Below is a small trained network, with its code and all its weights. Each question gives an input and a class and asks what happens when units are switched off, that is, made to give their printed mean instead of their output.

import numpy as np


def w(rows, s, z=0):
    codes = np.array(rows[::2]) - 128.0
    scale = np.full(codes.shape[1], s)
    scale[-1] = z or s
    return codes * scale


def norm(h):
    return h / np.sqrt((h * h).mean(-1, keepdims=True) + 1e-5)


def f(y):
    return y / 2 * (1 + np.tanh(0.7978845608 * (y + 0.044715 * y**3)))


def log_softmax(a):
    a = a - a.max(-1, keepdims=True)
    return a - np.log(np.exp(a).sum(-1, keepdims=True))


def net(x, mask):
    res = np.array(x, float).reshape(1, 8) / 4 @ E
    u = 0
    for l in range(4):
        y = f(norm(res) @ A[l][:, :-1].T + A[l][:, -1])
        res = res + np.where(mask[u : u + 4], y, B[l][:, -1]) @ B[l][:, :-1]
        u += 4
    return log_softmax(norm(res)[-1] @ U[:, :-1].T + U[:, -1])


A, B = {}, {}
E = w([
[108,55,79,29,192,216,89,128],'x0',
[153,59,82,157,160,125,167,234],'x1',
[85,154,101,178,110,184,115,15],'x2',
[55,52,166,171,150,51,118,162],'x3',
[44,126,191,108,97,112,61,45],'x4',
[182,89,123,2,232,48,82,197],'x5',
[89,128,139,182,87,118,139,65],'x6',
[83,16,66,195,225,203,244,121],'x7',
],0.0099)
A[0] = w([
[144,173,91,207,56,216,166,115,67],'L0N1',
[76,254,141,121,89,162,81,86,54],'L0N2',
[177,103,77,212,84,187,149,104,2],'L0N3',
[55,187,131,148,63,74,132,132,94],'L0N4',
],0.0091,0.0045)
B[0] = w([
[221,177,106,223,163,204,189,109,233],'L0N1',
[188,117,139,82,43,151,63,56,255],'L0N2',
[154,130,127,137,68,216,245,178,178],'L0N3',
[149,138,186,164,202,112,46,101,201],'L0N4',
],0.011,0.0051)
A[1] = w([
[83,4,73,98,163,177,169,65,122],'L1N1',
[80,180,67,179,122,124,161,148,192],'L1N2',
[70,147,224,233,96,3,157,131,3],'L1N3',
[236,81,160,68,187,148,117,182,194],'L1N4',
],0.0071,0.006)
B[1] = w([
[54,95,118,57,187,181,122,78,207],'L1N1',
[21,174,32,230,51,143,230,183,177],'L1N2',
[124,40,248,202,255,9,106,153,155],'L1N3',
[124,111,44,113,108,149,49,197,253],'L1N4',
],0.009,0.0058)
A[2] = w([
[105,124,221,248,148,83,127,140,86],'L2N1',
[79,70,124,75,207,169,145,121,47],'L2N2',
[132,224,184,113,62,97,79,75,82],'L2N3',
[169,121,91,48,117,96,140,212,2],'L2N4',
],0.011,0.0055)
B[2] = w([
[205,82,179,178,153,72,173,138,205],'L2N1',
[7,91,107,119,125,110,119,98,200],'L2N2',
[136,126,174,156,127,125,64,85,255],'L2N3',
[189,220,141,40,89,68,167,147,193],'L2N4',
],0.015,0.0068)
A[3] = w([
[178,137,68,11,92,24,101,254,2],'L3N1',
[187,119,187,71,203,16,145,158,110],'L3N2',
[241,175,170,172,103,71,148,129,145],'L3N3',
[39,77,76,136,233,114,113,138,88],'L3N4',
],0.0088,0.0029)
B[3] = w([
[205,222,151,73,180,141,186,168,255],'L3N1',
[162,116,133,108,174,98,128,192,217],'L3N2',
[8,74,113,92,108,160,116,154,237],'L3N3',
[81,57,91,126,86,135,84,105,200],'L3N4',
],0.017,0.0071)
U = w([
[205,194,212,117,54,140,20,5,9],'0',
[172,64,217,193,204,21,113,168,69],'1',
[28,46,50,53,191,155,109,111,2],'2',
[173,180,72,227,95,210,224,114,194],'3',
[204,204,136,19,210,93,116,201,237],'4',
],0.019,0.0034)

Each question gives the input, the list of numbers given to net, and the class t.
The units are the neurons (one row each of A and B). Each row of codes is followed by its name. A weight is (code - 128) times the scale printed after its matrix; where a second scale follows, it is the last column's (A, B and U).
mask holds one flag per neuron, layer by layer. A switched-off neuron (its flag False) gives its mean, the last column of its row in B, instead of its output. The means were averaged over made-up inputs and are rounded, as every weight is.
A unit's drop is (log p(t) with every unit on - log p(t) with that unit switched off) / (log p(t) with every unit on - log p(t) with every unit switched off).
The circuit of an input: a set's keep is (log p(t) with only the set's units on - log p(t) with every unit switched off) / (log p(t) with every unit on - log p(t) with every unit switched off). Starting from the 12 units with the biggest drops (on a tie, the unit counted first), units are removed one at a time, each time the one whose removal leaves the highest keep (on an exact tie, the one counted first), for as long as the keep stays at least 0.8.
circuit, biggest first: the units of the circuit, biggest drop first
unit that matters most: the unit with the biggest drop
k most important neurons: the k neurons with the biggest drops, biggest first
k most important neurons of layer l: the k neurons of layer l with the biggest drops, biggest first
drop of u: that unit's drop, to one decimal
input [-6,-4,5,8,-1,2,-7,-8], class 1: circuit, biggest first	L1N3
input [5,-8,5,1,-5,-4,2,0], class 3: 3 most important neurons	L0N1, L0N3, L0N4
input [-7,-5,6,7,7,-8,-4,7], class 1: 3 most important neurons	L2N1, L1N3, L0N4
input [-4,-7,3,8,5,7,-8,0], class 1: 2 most important neurons	L2N4, L3N1
input [-8,8,-4,4,-4,2,-1,5], class 4: circuit, biggest first	L3N1, L0N1, L2N4
input [-3,-8,1,2,7,0,0,7], class 1: 2 most important neurons of layer 1	L1N3, L1N4
input [-3,8,4,3,-3,3,-8,5], class 2: 4 most important neurons	L1N1, L2N2, L3N4, L0N2
input [2,0,5,5,-7,1,1,-2], class 2: 2 most important neurons	L0N1, L1N1
input [-3,-3,-6,2,0,-4,-5,6], class 3: 2 most important neurons	L0N4, L1N2
input [-5,-3,-3,-2,2,-1,3,2], class 1: 2 most important neurons	L2N1, L0N4
input [5,7,3,-6,8,-2,-2,-2], class 0: 2 most important neurons	L0N2, L3N3
input [8,-5,-6,-7,1,7,4,5], class 2: 2 most important neurons	L2N2, L1N1
input [-4,-4,3,2,6,-1,4,6], class 1: drop of L2N1	0.4
input [-7,-2,4,-2,-6,1,-5,1], class 3: drop of L2N3	0.0
input [-6,4,6,-3,2,8,4,0], class 1: unit that matters most	L0N2
input [-4,0,-1,-4,4,2,-4,-3], class 0: drop of L2N3	0.2
